Below are the code and all the weights of a small trained network. Each question names an input and a target symbol and asks about switching units off, where a switched-off unit gives its printed mean instead of its output.

import numpy as np


def w(rows, s, z=0):
    codes = np.array(rows[::2]) - 128.0
    scale = np.full(codes.shape[1], s)
    scale[-1] = z or s
    return codes * scale


def norm(h):
    return h / np.sqrt((h * h).mean(-1, keepdims=True) + 1e-5)


def f(y):
    return np.maximum(y, 0)


def softmax(a):
    e = np.exp(a - a.max(-1, keepdims=True))
    return e / e.sum(-1, keepdims=True)


def log_softmax(a):
    a = a - a.max(-1, keepdims=True)
    return a - np.log(np.exp(a).sum(-1, keepdims=True))


def net(x, mask):
    ids = ['αγεζηθμξψω'.index(c) for c in x.split()]
    T = len(ids)
    res = E[ids] + P[:T]
    q, k, v = (norm(res) @ M[0].T for M in (Q, K, V))
    z = softmax(np.where(np.tri(T) > 0, q @ k.T / 4**0.5, -1e9)) @ v
    res = res + np.where(mask[0], z, O[0][:, -1]) @ O[0][:, :-1]
    y = f(norm(res) @ A[0][:, :-1].T + A[0][:, -1])
    res = res + np.where(mask[1:9], y, B[0][:, -1]) @ B[0][:, :-1]
    return log_softmax(norm(res)[-1] @ U[:, :-1].T + U[:, -1])


Q, K, V, O, A, B = {}, {}, {}, {}, {}, {}
E = w([
[151,144,159,168,182,117,102,206,38,115,153,194],'α',
[108,97,129,161,137,168,144,144,195,136,119,252],'γ',
[86,173,223,56,116,51,104,49,89,98,180,130],'ε',
[125,116,82,95,62,118,103,177,180,124,191,58],'ζ',
[59,68,124,196,143,72,181,166,115,163,153,91],'η',
[143,184,104,155,170,211,103,100,156,159,115,61],'θ',
[104,56,81,189,139,106,139,91,136,72,187,105],'μ',
[190,161,116,155,128,180,117,59,145,161,128,65],'ξ',
[138,45,100,155,110,44,79,68,228,129,153,115],'ψ',
[126,126,17,83,183,138,127,100,216,154,176,101],'ω',
],0.024)
P = w([
[156,144,94,208,80,62,201,155,126,216,247,161],'0',
[93,181,89,191,79,114,118,177,181,127,144,131],'1',
[119,162,110,182,98,125,109,157,160,125,149,125],'2',
[132,157,125,166,120,121,109,166,161,135,132,121],'3',
[126,146,138,154,122,127,100,155,160,123,128,128],'4',
[121,135,147,148,136,141,109,151,139,120,136,132],'5',
[130,131,150,133,147,135,97,155,146,126,119,133],'6',
[123,112,157,133,141,147,86,142,130,109,128,142],'7',
[126,109,165,121,155,142,88,146,128,116,115,135],'8',
[123,104,167,114,175,150,83,165,132,114,107,139],'9',
[115,137,142,90,140,142,79,113,101,161,164,151],'10',
[123,76,161,74,214,171,75,157,108,110,115,127],'11',
[101,117,161,87,174,159,98,120,84,153,161,149],'12',
],0.014)
Q[0] = w([
[124,136,142,109,106,175,117,130,171,154,129,154],'head 1',
[151,115,100,76,81,87,168,130,92,99,130,119],'head 1',
[169,162,193,214,143,250,35,101,107,204,133,39],'head 1',
[233,130,156,166,167,122,107,83,132,114,182,124],'head 1',
],0.013)
K[0] = w([
[134,134,112,79,118,132,132,145,151,131,124,122],'head 1',
[133,174,147,182,99,127,118,129,149,131,165,118],'head 1',
[118,7,176,51,171,169,101,155,109,108,88,100],'head 1',
[129,121,137,132,151,166,100,93,124,112,117,125],'head 1',
],0.016)
V[0] = w([
[167,114,97,2,52,154,154,168,130,115,159,117],'head 1',
[141,196,119,62,183,77,159,71,153,157,65,101],'head 1',
[166,133,154,82,139,113,83,113,87,49,90,163],'head 1',
[159,152,57,104,172,173,113,86,149,111,198,243],'head 1',
],0.0092)
O[0] = w([
[195,116,58,52,243,95,191,94,109,8,172,175,131],'head 1',
[117,28,70,9,50,154,104,128,77,37,167,38,121],'head 1',
[148,166,20,61,132,192,94,246,255,166,166,109,5],'head 1',
[216,157,221,211,51,92,114,242,111,64,104,149,224],'head 1',
],0.0061,0.012)
A[0] = w([
[92,124,164,76,140,164,68,128,122,126,118,245,175],'neuron 1',
[171,126,120,112,215,102,68,69,158,78,136,211,209],'neuron 2',
[120,135,95,127,155,87,79,148,133,92,180,157,231],'neuron 3',
[103,153,124,179,124,195,82,65,103,162,70,148,147],'neuron 4',
[143,173,62,174,195,211,109,46,200,121,73,150,255],'neuron 5',
[88,153,94,163,29,166,117,166,154,154,115,73,250],'neuron 6',
[110,96,83,149,60,231,222,125,239,169,72,249,90],'neuron 7',
[108,49,71,178,149,111,142,68,190,183,102,204,224],'neuron 8',
],0.015,0.0016)
B[0] = w([
[192,129,192,121,66,127,124,106,153,177,130,116,159],'neuron 1',
[86,148,103,53,141,155,119,144,100,164,150,128,251],'neuron 2',
[131,118,150,157,127,143,131,120,152,132,92,123,230],'neuron 3',
[91,151,95,34,155,176,119,148,154,151,124,117,185],'neuron 4',
[144,129,157,211,82,88,139,93,113,100,121,142,195],'neuron 5',
[162,61,117,117,147,95,142,142,101,121,139,148,170],'neuron 6',
[93,180,128,4,86,156,193,124,138,113,176,157,151],'neuron 7',
[178,85,137,163,130,113,127,168,191,85,111,99,195],'neuron 8',
],0.022,0.015)
U = w([
[86,19,96,195,82,70,140,179,100,114,221,117,228],'α',
[19,81,195,129,127,187,109,113,237,158,78,31,2],'γ',
[46,64,97,29,241,142,79,148,122,220,177,157,178],'ε',
[92,109,125,77,69,184,202,169,147,104,153,208,101],'ζ',
[106,73,108,126,135,159,130,38,124,188,54,190,68],'η',
[48,176,201,123,172,67,57,3,85,108,143,152,169],'θ',
[108,104,161,105,124,166,165,97,132,188,82,181,63],'μ',
[155,78,84,101,114,157,168,101,84,232,143,75,57],'ξ',
[159,141,139,171,162,174,57,187,80,226,106,205,126],'ψ',
[181,165,125,105,174,202,109,136,67,58,141,70,92],'ω',
],0.0062,0.0054)

Each question gives the input, a string of symbols that net reads in full, and the target symbol t.
The units are the heads (4 rows each of Q, K, V and O) and the neurons (one row each of A and B). Each row of codes is followed by its name. A weight is (code - 128) times the scale printed after its matrix; where a second scale follows, it is the last column's (O, A, B and U).
mask holds one flag per unit, heads first, then neurons. A switched-off unit (its flag False) gives its mean, the last column of its rows in O or B, instead of its output. The means were averaged over made-up inputs and are rounded, as every weight is.
A unit's drop is (log p(t) with every unit on - log p(t) with that unit switched off) / (log p(t) with every unit on - log p(t) with every unit switched off).
The circuit of an input: a set's keep is (log p(t) with only the set's units on - log p(t) with every unit switched off) / (log p(t) with every unit on - log p(t) with every unit switched off). Starting from all 9 units, units are removed one at a time, each time the one whose removal leaves the highest keep (on an exact tie, the one counted first), for as long as the keep stays at least 0.8.
units of the circuit, in order: the units of the circuit, biggest drop first
most important unit: the unit with the biggest drop
k most important neurons: the k neurons with the biggest drops, biggest first
drop when u is switched off: that unit's drop, to one decimal
input ζ ξ ω, target α: units of the circuit, in order	[neuron 5]
input ω ζ θ ω η ψ η, target γ: 2 most important neurons	[neuron 6; neuron 5]
input ξ θ ω ω θ ζ ζ ξ ζ, target ε: 3 most important neurons	[neuron 5; neuron 2; neuron 8]
input ζ ω ψ θ, target η: 3 most important neurons	[neuron 5; neuron 4; neuron 2]
input ε ε θ ξ γ ω ω η ω ω α η ξ, target γ: 2 most important neurons	[neuron 4; neuron 5]
input γ ω θ ω, target γ: 3 most important neurons	[neuron 3; neuron 4; neuron 6]
input ξ ω α ξ ω ε ε ξ ζ θ, target θ: units of the circuit, in order	[neuron 5; head 1; neuron 4]
input θ θ ω η ω θ, target ω: 2 most important neurons	[neuron 2; neuron 4]
input ε ε ζ α ω ψ ε ε γ γ θ, target ψ: 2 most important neurons	[neuron 5; neuron 2]
input ε α θ, target ζ: 4 most important neurons	[neuron 7; neuron 4; neuron 5; neuron 6]
input ψ ζ θ η ω θ ω ω ε θ, target α: units of the circuit, in order	[head 1; neuron 5; neuron 6]
input η θ θ, target ε: 3 most important neurons	[neuron 4; neuron 6; neuron 3]
input γ ξ ω ω ω ω γ ξ, target ψ: 2 most important neurons	[neuron 2; neuron 4]
input ω θ ζ α ψ ξ, target η: most important unit	neuron 5
input ω ε ψ θ ζ η ψ θ, target η: 4 most important neurons	[neuron 5; neuron 2; neuron 4; neuron 6]
input γ γ ζ ω γ ω ω ω ω ε ξ, target α: drop when neuron 2 is switched off	0.1
input ε ζ ξ ω ω η ω ξ ζ ω ζ, target ε: drop when neuron 3 is switched off	-0.1
input ζ η ζ θ μ ω γ ζ γ η θ ε ξ, target α: drop when neuron 5 is switched off	0.3
